[-1.27 -0.09 +0.35 +0.46 +0.51 +3.30 -4.07 +2.61 +0.06 +4.46 +1.55 -0.04 +1.46 +2.95 +0.75]
[-3.15 +2.15 +1.68 +1.79 +3.48 -3.03 +1.50 -2.40 +0.04 -1.31 -0.98 -0.08 -3.34 -2.10 +1.49]
[+2.51 -2.00 -1.93 -1.58 +1.84 +2.09 +3.11 -1.69 -0.21 -2.59 +1.20 +0.18 +1.68 -1.62 -1.45]
[-1.94 +1.04 +1.57 +1.10 +1.58 +2.51 -0.54 -0.29 -0.14 -3.79 +3.41 -0.10 -2.23 +4.02 +0.75]
[-4.83 +4.24 +4.63 +4.06 +1.11 +0.73 +2.72 +0.28 -0.11 -2.73 +0.13 +0.00 +2.04 -1.72 +3.25]
[-5.42 +3.17 +3.54 +3.45 +2.92 -2.76 -3.50 +2.89 -0.15 +1.45 +1.63 +0.14 -2.69 +1.99 +3.01]
|
[-3.15 +2.15 +1.68 +1.79 +3.48 -3.03 +1.50 -2.40 +0.04 -1.31 -0.98 -0.08 -3.34 -2.10 +1.49]
[-1.94 +1.04 +1.57 +1.10 +1.58 +2.51 -0.54 -0.29 -0.14 -3.79 +3.41 -0.10 -2.23 +4.02 +0.75]
[-5.42 +3.17 +3.54 +3.45 +2.92 -2.76 -3.50 +2.89 -0.15 +1.45 +1.63 +0.14 -2.69 +1.99 +3.01]

[+3.54 -0.09 +1.63 +2.63 +1.83 +1.09]
[-1.50 +0.04 +0.58 +1.84 +1.08 +2.43]
[-2.76 -0.69 +1.94 +0.88 +0.60 +3.21]
[+2.79 -1.60 -0.32 +0.36 +1.63 -0.77]
[-2.05 +5.16 +2.96 -2.59 -5.75 -2.13]
[-0.62 +1.51 +3.53 -0.52 -1.81 +0.88]
[-0.47 -0.82 +1.71 +4.50 +3.39 +4.71]
[+1.86 -2.45 -1.20 +1.65 +2.86 +0.99]
[-1.44 -0.85 +1.00 +2.43 +2.13 +3.32]
[+5.36 -0.75 +0.89 +2.48 +2.50 -0.26]
[+2.03 -3.34 -2.55 +1.21 +3.47 +0.41]
[+1.23 -1.61 -3.71 -3.72 -0.97 -4.45]
|
[-1.50 +0.04 +0.58 +1.84 +1.08 +2.43]
[+2.79 -1.60 -0.32 +0.36 +1.63 -0.77]
[-0.62 +1.51 +3.53 -0.52 -1.81 +0.88]
[+1.86 -2.45 -1.20 +1.65 +2.86 +0.99]
[+5.36 -0.75 +0.89 +2.48 +2.50 -0.26]
[+1.23 -1.61 -3.71 -3.72 -0.97 -4.45]

[+1.21 -2.44 -2.62 -0.87 -0.27 +2.46 -0.44 -0.10 +0.86 +0.14 +2.60 +0.85 +1.39 +0.23 +4.21]
[+0.11 -0.36 +0.06 +0.08 -0.39 -0.43 +0.54 +0.02 +0.18 +0.36 +0.13 +0.01 +0.01 -0.40 -0.57]
[+0.06 +0.20 +0.14 +0.63 -0.02 -0.42 +0.09 +0.13 +0.31 +0.12 -0.03 +0.12 -0.06 -0.26 -0.03]
|
[+0.11 -0.36 +0.06 +0.08 -0.39 -0.43 +0.54 +0.02 +0.18 +0.36 +0.13 +0.01 +0.01 -0.40 -0.57]

[+3.46 +2.37 +0.99 -0.09 +0.04 -2.13 -3.93 +0.67 -3.86 -2.19 -2.15]
[+3.99 -0.84 -1.82 +2.61 +0.21 -3.30 -5.06 +1.73 +0.90 -0.64 +0.46]
[+3.41 +2.32 -0.67 +2.02 -0.47 -0.49 -4.25 +2.65 -4.26 -3.55 -2.97]
|
[+3.99 -0.84 -1.82 +2.61 +0.21 -3.30 -5.06 +1.73 +0.90 -0.64 +0.46]

[-0.49 -2.04 -0.24 -0.71 -0.17 -1.56 -1.96 +3.95 -2.21 -2.29 -0.84 -0.84 +0.22 -1.54 -1.19 +1.11]
[+0.57 +0.63 -1.16 -1.17 -0.97 -4.17 +2.03 +3.96 +2.47 -0.21 -3.58 -1.58 +0.02 +1.90 +1.37 -0.92]
[+0.82 +2.63 -0.23 -1.13 +0.64 -5.77 +0.94 +2.54 +1.37 +0.58 -2.94 -0.15 +0.40 +2.53 +1.47 -2.82]
|
[+0.57 +0.63 -1.16 -1.17 -0.97 -4.17 +2.03 +3.96 +2.47 -0.21 -3.58 -1.58 +0.02 +1.90 +1.37 -0.92]

[-2.37 +5.56]
[-0.78 +0.88]
[+3.45 +4.02]
[-1.89 -2.39]
[-1.96 -2.51]
[-1.85 -2.36]
[+0.34 -0.43]
[+1.82 -2.21]
|
[-0.78 +0.88]
[-1.89 -2.39]
[-1.85 -2.36]
[+1.82 -2.21]

[-0.27 +0.23 -0.45 +0.24 -0.15 +0.05 +0.10 -0.13]
[-2.86 +3.41 -1.31 -5.47 -4.09 -3.12 -4.30 -2.31]
[+3.52 -3.55 -4.68 -2.12 +3.46 -2.53 +2.48 +4.55]
|
[-2.86 +3.41 -1.31 -5.47 -4.09 -3.12 -4.30 -2.31]

[-2.35 +1.43 +0.47 -2.27 +0.50 +1.41 +1.43 +0.02 +4.12 -3.58 +0.79 +3.17 -0.87 -0.05 +2.38 +1.89]
[-1.67 +0.91 +0.24 -1.44 +0.67 +1.40 +0.91 -0.20 +2.76 -2.78 +0.78 +2.08 -0.39 -0.17 +1.70 +1.12]
[-1.77 +0.97 +0.27 -1.55 +0.67 +1.44 +0.96 -0.18 +2.93 -2.91 +0.80 +2.22 -0.43 -0.16 +1.80 +1.20]
[-2.09 +1.21 +0.36 -1.91 +0.61 +1.50 +1.20 -0.06 +3.57 -3.30 +0.82 +2.74 -0.64 -0.08 +2.15 +1.56]
|
[-1.67 +0.91 +0.24 -1.44 +0.67 +1.40 +0.91 -0.20 +2.76 -2.78 +0.78 +2.08 -0.39 -0.17 +1.70 +1.12]
[-2.09 +1.21 +0.36 -1.91 +0.61 +1.50 +1.20 -0.06 +3.57 -3.30 +0.82 +2.74 -0.64 -0.08 +2.15 +1.56]

[-2.49 +4.06 +1.42 -2.42 -2.96 +1.92 -3.65 +2.64 +3.21 +3.05 -1.19 +2.23 +0.88 +0.65 +0.05 +2.57]
[-3.42 +2.01 -2.59 +0.68 +1.90 -1.18 -2.32 +1.68 +1.79 +1.85 -0.88 -0.68 -0.27 -2.61 -0.24 +4.02]
[-0.53 +0.55 +3.02 -0.79 +4.58 +2.77 -1.37 +0.86 +0.56 +0.58 -1.79 -2.37 +0.04 +1.81 -0.03 -0.55]
[+2.22 -2.97 +1.76 -3.82 +3.18 +2.46 +2.53 -3.11 -2.78 -2.84 +0.67 -1.24 -0.94 +1.52 -0.07 -0.66]
|
[-3.42 +2.01 -2.59 +0.68 +1.90 -1.18 -2.32 +1.68 +1.79 +1.85 -0.88 -0.68 -0.27 -2.61 -0.24 +4.02]
[+2.22 -2.97 +1.76 -3.82 +3.18 +2.46 +2.53 -3.11 -2.78 -2.84 +0.67 -1.24 -0.94 +1.52 -0.07 -0.66]
